Here is a tiny trained network, its code and every weight. The questions are about switching its units off for an input and a target symbol, where a switched-off unit gives its printed mean instead of its output.

import numpy as np


def w(rows, s, z=0):
    codes = np.array(rows[::2]) - 128.0
    scale = np.full(codes.shape[1], s)
    scale[-1] = z or s
    return codes * scale


def f(y):
    return np.maximum(y, 0)


def softmax(a):
    e = np.exp(a - a.max(-1, keepdims=True))
    return e / e.sum(-1, keepdims=True)


def log_softmax(a):
    a = a - a.max(-1, keepdims=True)
    return a - np.log(np.exp(a).sum(-1, keepdims=True))


def net(x, mask):
    ids = ['αβγεζηθλξπσω'.index(c) for c in x.split()]
    T = len(ids)
    res = E[ids] + P[:T]
    u = 0
    for l in range(2):
        r = res
        for j in range(3):
            rows = slice(4 * j, 4 * j + 4)
            q, k, v = (r @ M[l][rows].T for M in (Q, K, V))
            z = softmax(np.where(np.tri(T) > 0, q @ k.T / 4**0.5, -1e9)) @ v
            o = O[l][rows]
            res = res + np.where(mask[u + j], z, o[:, -1]) @ o[:, :-1]
        u += 3
        y = f(res @ A[l][:, :-1].T + A[l][:, -1])
        res = res + np.where(mask[u : u + 12], y, B[l][:, -1]) @ B[l][:, :-1]
        u += 12
    return log_softmax(res[-1] @ U[:, :-1].T + U[:, -1])


Q, K, V, O, A, B = {}, {}, {}, {}, {}, {}
E = w([
[167,49,183,137,110],'α',
[186,95,91,183,142],'β',
[117,73,67,136,130],'γ',
[250,101,92,103,171],'ε',
[137,192,117,46,97],'ζ',
[95,174,122,176,132],'η',
[39,130,93,162,132],'θ',
[151,144,137,147,48],'λ',
[104,172,197,125,72],'ξ',
[41,138,166,89,124],'π',
[37,127,158,183,60],'σ',
[100,120,101,45,130],'ω',
],0.02)
P = w([
[155,146,20,162,2],'0',
[119,144,169,143,180],'1',
[127,115,158,131,167],'2',
[133,101,157,124,164],'3',
[135,101,154,116,154],'4',
[135,96,154,117,151],'5',
[141,99,152,115,152],'6',
[136,97,149,108,149],'7',
[140,95,150,108,146],'8',
],0.0087)
Q[0] = w([
[181,141,117,87,254],'0.h1',
[96,51,180,247,133],'0.h1',
[216,71,88,137,235],'0.h1',
[173,85,188,207,104],'0.h1',
[130,229,152,78,105],'0.h2',
[36,241,62,136,109],'0.h2',
[161,21,139,142,99],'0.h2',
[131,27,188,87,47],'0.h2',
[136,33,150,253,168],'0.h3',
[80,36,173,118,54],'0.h3',
[165,71,229,128,151],'0.h3',
[37,137,208,168,114],'0.h3',
],0.0083)
K[0] = w([
[129,91,159,136,199],'0.h1',
[102,56,84,240,85],'0.h1',
[120,10,206,117,175],'0.h1',
[158,105,130,226,83],'0.h1',
[189,109,178,164,164],'0.h2',
[96,100,196,135,168],'0.h2',
[148,141,48,180,102],'0.h2',
[105,81,109,140,26],'0.h2',
[114,54,94,174,96],'0.h3',
[168,34,135,113,67],'0.h3',
[125,92,131,158,58],'0.h3',
[134,27,236,129,117],'0.h3',
],0.011)
V[0] = w([
[131,149,251,82,96],'0.h1',
[126,95,150,126,155],'0.h1',
[139,121,174,145,204],'0.h1',
[97,25,128,90,56],'0.h1',
[118,238,3,77,89],'0.h2',
[76,204,82,177,210],'0.h2',
[170,170,165,124,189],'0.h2',
[180,194,143,164,118],'0.h2',
[93,211,197,214,107],'0.h3',
[92,99,137,84,131],'0.h3',
[158,111,201,171,154],'0.h3',
[73,134,11,146,94],'0.h3',
],0.0063)
O[0] = w([
[61,125,115,122,15,159],'0.h1',
[111,87,87,136,53,127],'0.h1',
[165,159,183,136,74,73],'0.h1',
[92,55,189,136,105,255],'0.h1',
[63,135,110,57,162,64],'0.h2',
[157,227,6,153,208,2],'0.h2',
[212,201,138,141,82,27],'0.h2',
[166,214,200,57,108,119],'0.h2',
[134,165,206,192,98,102],'0.h3',
[161,130,115,76,108,130],'0.h3',
[254,136,163,133,174,183],'0.h3',
[60,138,171,136,133,76],'0.h3',
],0.0043,0.0047)
A[0] = w([
[122,169,77,2,75,133],'0.n1',
[129,85,210,131,135,156],'0.n2',
[133,94,101,249,118,223],'0.n3',
[74,242,183,78,147,137],'0.n4',
[98,17,134,38,207,41],'0.n5',
[161,75,46,168,242,83],'0.n6',
[123,85,67,115,171,171],'0.n7',
[200,145,151,182,101,138],'0.n8',
[124,60,64,175,151,120],'0.n9',
[199,161,126,43,168,127],'0.n10',
[45,115,218,122,113,3],'0.n11',
[194,111,102,151,20,128],'0.n12',
],0.0083,0.0043)
B[0] = w([
[121,22,91,248,171,163],'0.n1',
[108,114,68,103,98,255],'0.n2',
[155,149,222,181,129,226],'0.n3',
[92,79,55,92,61,156],'0.n4',
[90,71,184,112,144,214],'0.n5',
[147,161,77,226,134,159],'0.n6',
[143,100,135,215,174,158],'0.n7',
[192,64,96,92,69,168],'0.n8',
[175,112,171,148,108,174],'0.n9',
[128,140,56,116,156,154],'0.n10',
[60,99,97,68,82,198],'0.n11',
[172,128,97,254,119,192],'0.n12',
],0.0068,0.0092)
Q[1] = w([
[135,203,86,92,132],'1.h1',
[220,169,88,61,178],'1.h1',
[126,109,98,88,160],'1.h1',
[153,140,130,106,161],'1.h1',
[84,82,133,98,79],'1.h2',
[79,144,124,73,183],'1.h2',
[2,169,83,119,136],'1.h2',
[201,61,105,158,81],'1.h2',
[112,21,172,191,91],'1.h3',
[141,28,195,126,88],'1.h3',
[67,139,136,143,121],'1.h3',
[201,71,112,202,94],'1.h3',
],0.011)
K[1] = w([
[183,225,157,93,167],'1.h1',
[146,159,118,130,196],'1.h1',
[87,170,130,96,174],'1.h1',
[175,150,102,141,148],'1.h1',
[115,89,139,98,128],'1.h2',
[103,150,125,96,172],'1.h2',
[68,194,113,112,133],'1.h2',
[157,18,55,190,130],'1.h2',
[139,57,254,88,155],'1.h3',
[175,68,190,103,128],'1.h3',
[92,123,162,146,60],'1.h3',
[166,145,200,116,161],'1.h3',
],0.012)
V[1] = w([
[88,135,4,166,178],'1.h1',
[99,174,76,251,129],'1.h1',
[187,148,91,165,217],'1.h1',
[40,208,62,124,64],'1.h1',
[125,90,178,60,149],'1.h2',
[254,202,170,128,142],'1.h2',
[100,109,178,147,162],'1.h2',
[95,161,174,166,28],'1.h2',
[47,82,82,28,32],'1.h3',
[82,138,188,194,194],'1.h3',
[49,101,223,60,212],'1.h3',
[114,108,94,110,223],'1.h3',
],0.006)
O[1] = w([
[158,137,210,161,193,61],'1.h1',
[94,172,180,152,116,129],'1.h1',
[125,92,174,94,192,1],'1.h1',
[165,119,174,140,83,71],'1.h1',
[89,131,106,190,139,121],'1.h2',
[86,74,197,111,100,35],'1.h2',
[86,121,101,130,199,156],'1.h2',
[157,86,78,123,145,196],'1.h2',
[94,201,161,70,156,210],'1.h3',
[39,82,107,184,100,130],'1.h3',
[1,127,217,146,118,163],'1.h3',
[112,63,124,67,133,68],'1.h3',
],0.0063,0.01)
A[1] = w([
[168,152,106,197,124,70],'1.n1',
[56,153,130,144,142,136],'1.n2',
[120,224,139,154,172,167],'1.n3',
[124,255,120,145,97,18],'1.n4',
[52,170,138,67,36,137],'1.n5',
[208,110,74,101,108,2],'1.n6',
[153,217,29,85,204,9],'1.n7',
[127,195,164,133,171,99],'1.n8',
[125,189,76,125,211,224],'1.n9',
[60,97,105,46,153,110],'1.n10',
[149,74,101,131,101,1],'1.n11',
[105,83,146,173,105,80],'1.n12',
],0.0084,0.0075)
B[1] = w([
[149,184,124,97,120,184],'1.n1',
[84,154,116,98,123,201],'1.n2',
[145,157,90,107,171,156],'1.n3',
[113,49,189,128,164,156],'1.n4',
[181,131,137,111,80,254],'1.n5',
[41,132,157,98,156,180],'1.n6',
[62,62,129,184,2,149],'1.n7',
[138,165,137,184,111,134],'1.n8',
[199,150,123,91,162,176],'1.n9',
[147,139,169,108,145,179],'1.n10',
[75,190,101,94,168,172],'1.n11',
[104,128,75,113,124,214],'1.n12',
],0.0098,0.0096)
U = w([
[112,122,2,107,115,161],'α',
[95,55,162,117,118,164],'β',
[36,145,82,87,182,36],'γ',
[169,167,159,91,83,106],'ε',
[122,201,181,116,154,254],'ζ',
[144,121,122,122,170,212],'η',
[63,89,95,215,155,30],'θ',
[87,196,111,40,140,59],'λ',
[149,142,150,169,93,145],'ξ',
[148,115,137,243,114,101],'π',
[25,175,133,171,86,53],'σ',
[71,184,104,151,180,156],'ω',
],0.0084,0.0045)

Each question gives the input, a string of symbols that net reads in full, and the target symbol t.
The units are the heads (4 rows each of Q, K, V and O) and the neurons (one row each of A and B). Each row of codes is followed by its name. A weight is (code - 128) times the scale printed after its matrix; where a second scale follows, it is the last column's (O, A, B and U).
mask holds one flag per unit, layer by layer, with each layer's heads first. A switched-off unit (its flag False) gives its mean, the last column of its rows in O or B, instead of its output. The means were averaged over made-up inputs and are rounded, as every weight is.
A unit's drop is (log p(t) with every unit on - log p(t) with that unit switched off) / (log p(t) with every unit on - log p(t) with every unit switched off).
The circuit of an input: a set's keep is (log p(t) with only the set's units on - log p(t) with every unit switched off) / (log p(t) with every unit on - log p(t) with every unit switched off). Starting from the 12 units with the biggest drops (on a tie, the unit counted first), units are removed one at a time, each time the one whose removal leaves the highest keep (on an exact tie, the one counted first), for as long as the keep stays at least 0.8.
circuit, biggest first: the units of the circuit, biggest drop first
top k neurons: the k neurons with the biggest drops, biggest first
top k neurons in layer l: the k neurons of layer l with the biggest drops, biggest first
drop of u: that unit's drop, to one decimal
input α ζ σ σ σ ξ ζ, target α: circuit, biggest first => 0.n1, 0.n3, 1.h3
input ω σ ξ π α σ β, target ω: top neuron in layer 0 => 0.n1
input ζ ε ξ ε, target η: circuit, biggest first => 1.h1, 0.n10, 1.n9, 0.n6
input α α γ, target θ: circuit, biggest first => 1.n5, 0.n7, 1.h3
input γ θ ε, target η: circuit, biggest first => 1.h1, 1.h3, 0.h2, 0.h1
input α α θ, target ω: top 2 neurons in layer 1 => 1.n5, 1.n3
input ζ α σ ζ, target ζ: top 3 neurons in layer 0 => 0.n1, 0.n4, 0.n2
input ζ α σ, target ζ: top 4 neurons => 0.n1, 0.n4, 0.n3, 1.n3
input α ξ α θ π σ α, target α: top 2 neurons in layer 0 => 0.n2, 0.n11
input β α ζ, target β: top 2 neurons in layer 0 => 0.n1, 0.n6
input σ α ξ α α α σ α, target σ: top 2 neurons => 0.n11, 0.n5
input α ζ α π, target λ: top 2 neurons => 1.n10, 0.n5
input ζ λ ε σ α σ π, target ζ: top 4 neurons => 0.n1, 0.n4, 1.n10, 1.n12
input γ ζ ξ α, target γ: top 2 neurons => 0.n5, 1.n2
input ζ γ β α θ, target ζ: top 3 neurons => 0.n1, 0.n4, 0.n3
input σ γ α σ σ γ, target σ: top neuron in layer 1 => 1.n2
input ε α ζ, target ε: top 2 neurons in layer 1 => 1.n5, 1.n12
input ζ β σ α ζ γ ζ α, target ζ: top 3 neurons in layer 0 => 0.n1, 0.n4, 0.n3
input α ζ α ζ, target α: top 2 neurons => 0.n1, 0.n3
input β α σ, target β: top neuron in layer 0 => 0.n6
input α σ α α α σ ε α, target α: top 2 neurons => 0.n2, 1.n11
input α ε ζ α α α ζ α π, target α: top 2 neurons in layer 0 => 0.n3, 0.n1
input ω α π ζ γ σ γ, target ω: drop of 0.h3 => 0.2
input σ α α ζ, target σ: drop of 0.n8 => 0.1
input ξ σ α σ α π β, target π: drop of 1.h1 => 0.1
input σ α ω, target σ: drop of 0.h2 => 0.2
input θ σ σ θ, target ω: top neuron => 1.n3
